Below are the code and all the weights of a small trained network. Each question names an input and a class and asks about switching units off, where a switched-off unit gives its printed mean instead of its output.

import numpy as np


def w(rows, s, z=0):
    codes = np.array(rows[::2]) - 128.0
    scale = np.full(codes.shape[1], s)
    scale[-1] = z or s
    return codes * scale


def norm(h):
    return h / np.sqrt((h * h).mean(-1, keepdims=True) + 1e-5)


def f(y):
    return np.maximum(y, 0)


def log_softmax(a):
    a = a - a.max(-1, keepdims=True)
    return a - np.log(np.exp(a).sum(-1, keepdims=True))


def net(x, mask):
    res = np.array(x, float).reshape(1, 3) / 4 @ E
    u = 0
    for l in range(3):
        y = f(norm(res) @ A[l][:, :-1].T + A[l][:, -1])
        res = res + np.where(mask[u : u + 12], y, B[l][:, -1]) @ B[l][:, :-1]
        u += 12
    return log_softmax(norm(res)[-1] @ U[:, :-1].T + U[:, -1])


A, B = {}, {}
E = w([
[138,52,81],'x0',
[104,203,39],'x1',
[3,86,186],'x2',
],0.0072)
A[0] = w([
[125,211,107,140],'0.n0',
[113,194,191,252],'0.n1',
[87,140,125,80],'0.n2',
[151,201,146,198],'0.n3',
[141,134,186,24],'0.n4',
[119,167,154,40],'0.n5',
[94,115,108,72],'0.n6',
[41,87,73,22],'0.n7',
[204,130,222,2],'0.n8',
[170,144,103,67],'0.n9',
[133,73,162,67],'0.n10',
[252,179,172,24],'0.n11',
],0.017,0.0038)
B[0] = w([
[177,187,192,218],'0.n0',
[9,174,163,252],'0.n1',
[185,125,111,160],'0.n2',
[208,180,87,222],'0.n3',
[124,139,56,165],'0.n4',
[157,169,140,150],'0.n5',
[111,101,118,151],'0.n6',
[81,37,70,195],'0.n7',
[44,72,184,223],'0.n8',
[131,162,65,176],'0.n9',
[171,78,206,187],'0.n10',
[78,2,130,254],'0.n11',
],0.026,0.0072)
A[1] = w([
[136,117,58,83],'1.n0',
[69,98,100,70],'1.n1',
[132,119,91,50],'1.n2',
[129,119,91,4],'1.n3',
[104,254,148,144],'1.n4',
[152,104,91,64],'1.n5',
[126,184,149,205],'1.n6',
[178,116,138,54],'1.n7',
[125,132,124,200],'1.n8',
[88,110,109,145],'1.n9',
[141,94,159,38],'1.n10',
[181,113,128,67],'1.n11',
],0.023,0.0025)
B[1] = w([
[180,49,52,178],'1.n0',
[38,112,114,247],'1.n1',
[154,87,88,151],'1.n2',
[148,78,77,147],'1.n3',
[211,231,2,254],'1.n4',
[170,69,88,163],'1.n5',
[165,168,62,193],'1.n6',
[184,103,118,145],'1.n7',
[132,125,129,146],'1.n8',
[66,137,127,216],'1.n9',
[118,180,202,175],'1.n10',
[189,112,152,149],'1.n11',
],0.028,0.009)
A[2] = w([
[110,168,166,241],'2.n0',
[143,190,123,177],'2.n1',
[135,145,62,209],'2.n2',
[51,174,158,136],'2.n3',
[134,128,107,109],'2.n4',
[149,250,57,123],'2.n5',
[146,109,117,68],'2.n6',
[164,108,117,76],'2.n7',
[178,172,141,98],'2.n8',
[224,37,146,110],'2.n9',
[133,145,40,176],'2.n10',
[156,163,114,2],'2.n11',
],0.017,0.0032)
B[2] = w([
[150,103,55,176],'2.n0',
[132,118,61,181],'2.n1',
[187,88,116,216],'2.n2',
[53,137,75,215],'2.n3',
[142,105,127,147],'2.n4',
[145,251,36,254],'2.n5',
[136,84,125,138],'2.n6',
[144,121,170,144],'2.n7',
[60,134,98,164],'2.n8',
[111,232,238,179],'2.n9',
[199,83,112,231],'2.n10',
[137,155,102,154],'2.n11',
],0.027,0.0088)
U = w([
[177,204,42,230],'0',
[8,67,159,199],'1',
[140,162,253,131],'2',
[177,143,132,28],'3',
[104,196,159,4],'4',
[216,111,149,111],'5',
[122,60,72,88],'6',
[119,183,151,2],'7',
],0.019,0.0084)

Each question gives the input, the list of numbers given to net, and the class t.
The units are the neurons (one row each of A and B). Each row of codes is followed by its name. A weight is (code - 128) times the scale printed after its matrix; where a second scale follows, it is the last column's (A, B and U).
mask holds one flag per neuron, layer by layer. A switched-off neuron (its flag False) gives its mean, the last column of its row in B, instead of its output. The means were averaged over made-up inputs and are rounded, as every weight is.
A unit's drop is (log p(t) with every unit on - log p(t) with that unit switched off) / (log p(t) with every unit on - log p(t) with every unit switched off).
The circuit of an input: a set's keep is (log p(t) with only the set's units on - log p(t) with every unit switched off) / (log p(t) with every unit on - log p(t) with every unit switched off). Starting from the 12 units with the biggest drops (on a tie, the unit counted first), units are removed one at a time, each time the one whose removal leaves the highest keep (on an exact tie, the one counted first), for as long as the keep stays at least 0.8.
circuit, biggest first: the units of the circuit, biggest drop first
most important unit: the unit with the biggest drop
k most important neurons: the k neurons with the biggest drops, biggest first
k most important neurons of layer l: the k neurons of layer l with the biggest drops, biggest first
drop of u: that unit's drop, to one decimal
input [8,-8,-5], class 1: circuit, biggest first : (1.n4 2.n5)
input [8,-3,2], class 2: 2 most important neurons : (0.n10 0.n1)
input [3,4,2], class 1: circuit, biggest first : (1.n4)
input [3,-1,-8], class 5: 2 most important neurons of layer 2 : (2.n3 2.n9)
input [-2,3,-6], class 5: 2 most important neurons : (0.n11 0.n1)
input [6,1,-1], class 6: circuit, biggest first : (0.n1 1.n4 2.n5)
input [3,4,8], class 6: 3 most important neurons of layer 0 : (0.n7 0.n8 0.n1)
input [6,-1,-2], class 2: 3 most important neurons : (0.n1 0.n8 2.n9)
input [1,1,-5], class 5: 3 most important neurons of layer 0 : (0.n1 0.n11 0.n9)
input [5,2,-3], class 5: 3 most important neurons : (0.n1 0.n8 0.n11)
input [4,4,5], class 6: 3 most important neurons : (0.n1 0.n8 0.n11)
input [4,-5,3], class 2: 2 most important neurons of layer 0 : (0.n10 0.n1)
input [3,1,-1], class 6: 3 most important neurons : (0.n1 0.n0 0.n3)
input [7,0,-8], class 6: most important neuron : (0.n0)
input [1,4,2], class 6: 4 most important neurons of layer 0 : (0.n7 0.n8 0.n1 0.n11)
input [2,6,3], class 6: 3 most important neurons : (0.n7 0.n1 0.n8)
input [7,-6,5], class 2: 4 most important neurons : (0.n10 0.n1 0.n8 0.n11)
input [8,6,-8], class 5: 2 most important neurons : (0.n1 1.n4)
input [8,-6,-4], class 2: 3 most important neurons : (0.n1 0.n10 0.n7)
input [7,5,7], class 6: 4 most important neurons : (0.n1 0.n8 0.n11 1.n0)
input [2,6,4], class 6: 3 most important neurons of layer 0 : (0.n1 0.n8 0.n11)
input [-8,-3,-6], class 1: most important unit : 0.n11
input [4,-5,1], class 2: 3 most important neurons of layer 0 : (0.n10 0.n1 0.n11)
input [4,2,-4], class 5: 2 most important neurons : (0.n1 0.n8)
input [4,4,-6], class 5: 2 most important neurons : (0.n1 1.n4)
input [8,-1,0], class 2: 2 most important neurons of layer 2 : (2.n9 2.n3)
input [3,6,7], class 6: drop of 1.n0 : 0.2
input [6,3,4], class 6: most important neuron of layer 1 : (1.n0)
